Below are the code and all the weights of a small trained network. Each question names an input and a class and asks about switching units off, where a switched-off unit gives its printed mean instead of its output.

import numpy as np


def w(rows, s, z=0):
    codes = np.array(rows[::2]) - 128.0
    scale = np.full(codes.shape[1], s)
    scale[-1] = z or s
    return codes * scale


def norm(h):
    return h / np.sqrt((h * h).mean(-1, keepdims=True) + 1e-5)


def f(y):
    return np.maximum(y, 0)


def log_softmax(a):
    a = a - a.max(-1, keepdims=True)
    return a - np.log(np.exp(a).sum(-1, keepdims=True))


def net(x, mask):
    res = np.array(x, float).reshape(1, 4) / 4 @ E
    u = 0
    for l in range(2):
        y = f(norm(res) @ A[l][:, :-1].T + A[l][:, -1])
        res = res + np.where(mask[u : u + 15], y, B[l][:, -1]) @ B[l][:, :-1]
        u += 15
    return log_softmax(norm(res)[-1] @ U[:, :-1].T + U[:, -1])


A, B = {}, {}
E = w([
[117,121,167,114,3],'x0',
[116,144,129,74,132],'x1',
[78,227,17,130,159],'x2',
[129,122,90,158,97],'x3',
],0.0032)
A[0] = w([
[126,118,159,103,173,72],'L0N0',
[150,59,132,187,123,42],'L0N1',
[127,126,145,92,79,83],'L0N2',
[148,100,147,130,114,189],'L0N3',
[113,136,183,127,185,35],'L0N4',
[116,126,161,102,78,113],'L0N5',
[132,113,164,153,149,106],'L0N6',
[113,165,117,134,147,55],'L0N7',
[124,134,125,115,106,71],'L0N8',
[144,147,98,136,143,124],'L0N9',
[147,124,140,89,83,123],'L0N10',
[129,133,173,119,104,70],'L0N11',
[139,108,179,84,213,4],'L0N12',
[131,112,255,149,81,21],'L0N13',
[116,90,123,157,127,110],'L0N14',
],0.0075,0.0017)
B[0] = w([
[191,122,129,103,180,161],'L0N0',
[215,125,114,199,25,189],'L0N1',
[127,136,158,71,91,183],'L0N2',
[103,190,118,191,142,190],'L0N3',
[193,116,91,63,165,161],'L0N4',
[126,110,174,66,125,197],'L0N5',
[134,154,125,40,91,163],'L0N6',
[114,178,111,183,129,166],'L0N7',
[154,135,97,90,137,144],'L0N8',
[97,198,188,140,131,170],'L0N9',
[128,142,188,83,92,186],'L0N10',
[78,130,167,149,119,169],'L0N11',
[252,112,99,55,229,188],'L0N12',
[20,104,166,248,254,255],'L0N13',
[172,156,150,157,100,153],'L0N14',
],0.01,0.0044)
A[1] = w([
[105,175,144,107,103,162],'L1N0',
[80,90,133,114,208,128],'L1N1',
[47,75,183,176,166,5],'L1N2',
[168,61,76,160,56,91],'L1N3',
[71,77,138,167,145,73],'L1N4',
[142,84,172,178,124,133],'L1N5',
[149,118,133,59,136,131],'L1N6',
[54,140,24,167,158,87],'L1N7',
[187,83,78,60,182,92],'L1N8',
[118,140,73,180,117,114],'L1N9',
[180,68,159,89,113,151],'L1N10',
[22,94,130,165,107,145],'L1N11',
[125,111,139,169,160,121],'L1N12',
[106,86,104,2,28,47],'L1N13',
[133,119,117,122,134,128],'L1N14',
],0.0083,0.0015)
B[1] = w([
[106,118,117,166,163,204],'L1N0',
[157,139,124,145,20,204],'L1N1',
[144,93,197,52,111,252],'L1N2',
[138,179,103,107,30,142],'L1N3',
[136,121,162,78,130,193],'L1N4',
[129,145,143,45,95,209],'L1N5',
[173,99,98,184,127,170],'L1N6',
[90,123,205,162,159,218],'L1N7',
[193,99,59,131,179,205],'L1N8',
[101,190,113,129,120,188],'L1N9',
[60,187,115,135,156,164],'L1N10',
[193,107,113,98,189,228],'L1N11',
[80,104,72,89,131,190],'L1N12',
[54,2,52,176,76,175],'L1N13',
[136,132,122,130,134,136],'L1N14',
],0.015,0.0044)
U = w([
[19,225,149,231,199,135],'0',
[31,16,38,181,75,59],'1',
[243,120,25,125,202,206],'2',
[153,213,82,131,1,5],'3',
[133,73,226,23,104,230],'4',
],0.0089,0.0023)

Each question gives the input, the list of numbers given to net, and the class t.
The units are the neurons (one row each of A and B). Each row of codes is followed by its name. A weight is (code - 128) times the scale printed after its matrix; where a second scale follows, it is the last column's (A, B and U).
mask holds one flag per neuron, layer by layer. A switched-off neuron (its flag False) gives its mean, the last column of its row in B, instead of its output. The means were averaged over made-up inputs and are rounded, as every weight is.
A unit's drop is (log p(t) with every unit on - log p(t) with that unit switched off) / (log p(t) with every unit on - log p(t) with every unit switched off).
The circuit of an input: a set's keep is (log p(t) with only the set's units on - log p(t) with every unit switched off) / (log p(t) with every unit on - log p(t) with every unit switched off). Starting from the 12 units with the biggest drops (on a tie, the unit counted first), units are removed one at a time, each time the one whose removal leaves the highest keep (on an exact tie, the one counted first), for as long as the keep stays at least 0.8.
units of the circuit, in order: the units of the circuit, biggest drop first
unit that matters most: the unit with the biggest drop
top k neurons: the k neurons with the biggest drops, biggest first
k most important neurons of layer l: the k neurons of layer l with the biggest drops, biggest first
drop when u is switched off: that unit's drop, to one decimal
input [3,3,0,2], class 1: 2 most important neurons of layer 0 => (L0N2, L0N5)
input [-5,-7,5,-6], class 0: 2 most important neurons of layer 0 => (L0N7, L0N9)
input [6,8,8,3], class 1: units of the circuit, in order => (L0N13, L1N13)
input [7,-4,4,1], class 1: units of the circuit, in order => (L0N13, L1N13)
input [-7,-7,5,-2], class 0: unit that matters most => L0N13
input [8,1,5,-7], class 1: top 2 neurons => (L1N13, L0N13)
input [0,2,0,2], class 1: top 2 neurons => (L0N13, L1N13)
input [6,-5,6,-2], class 1: top 2 neurons => (L0N13, L0N3)
input [1,8,-2,5], class 1: 3 most important neurons of layer 0 => (L0N2, L0N10, L0N5)
input [8,-6,8,-5], class 1: 2 most important neurons of layer 0 => (L0N13, L0N3)
input [7,1,6,-4], class 1: drop when L1N0 is switched off => 0.0
input [6,-6,3,1], class 1: drop when L1N13 is switched off => 0.2
input [-5,-4,-7,8], class 3: drop when L0N1 is switched off => 0.7
input [-4,-2,-6,2], class 2: unit that matters most => L0N12
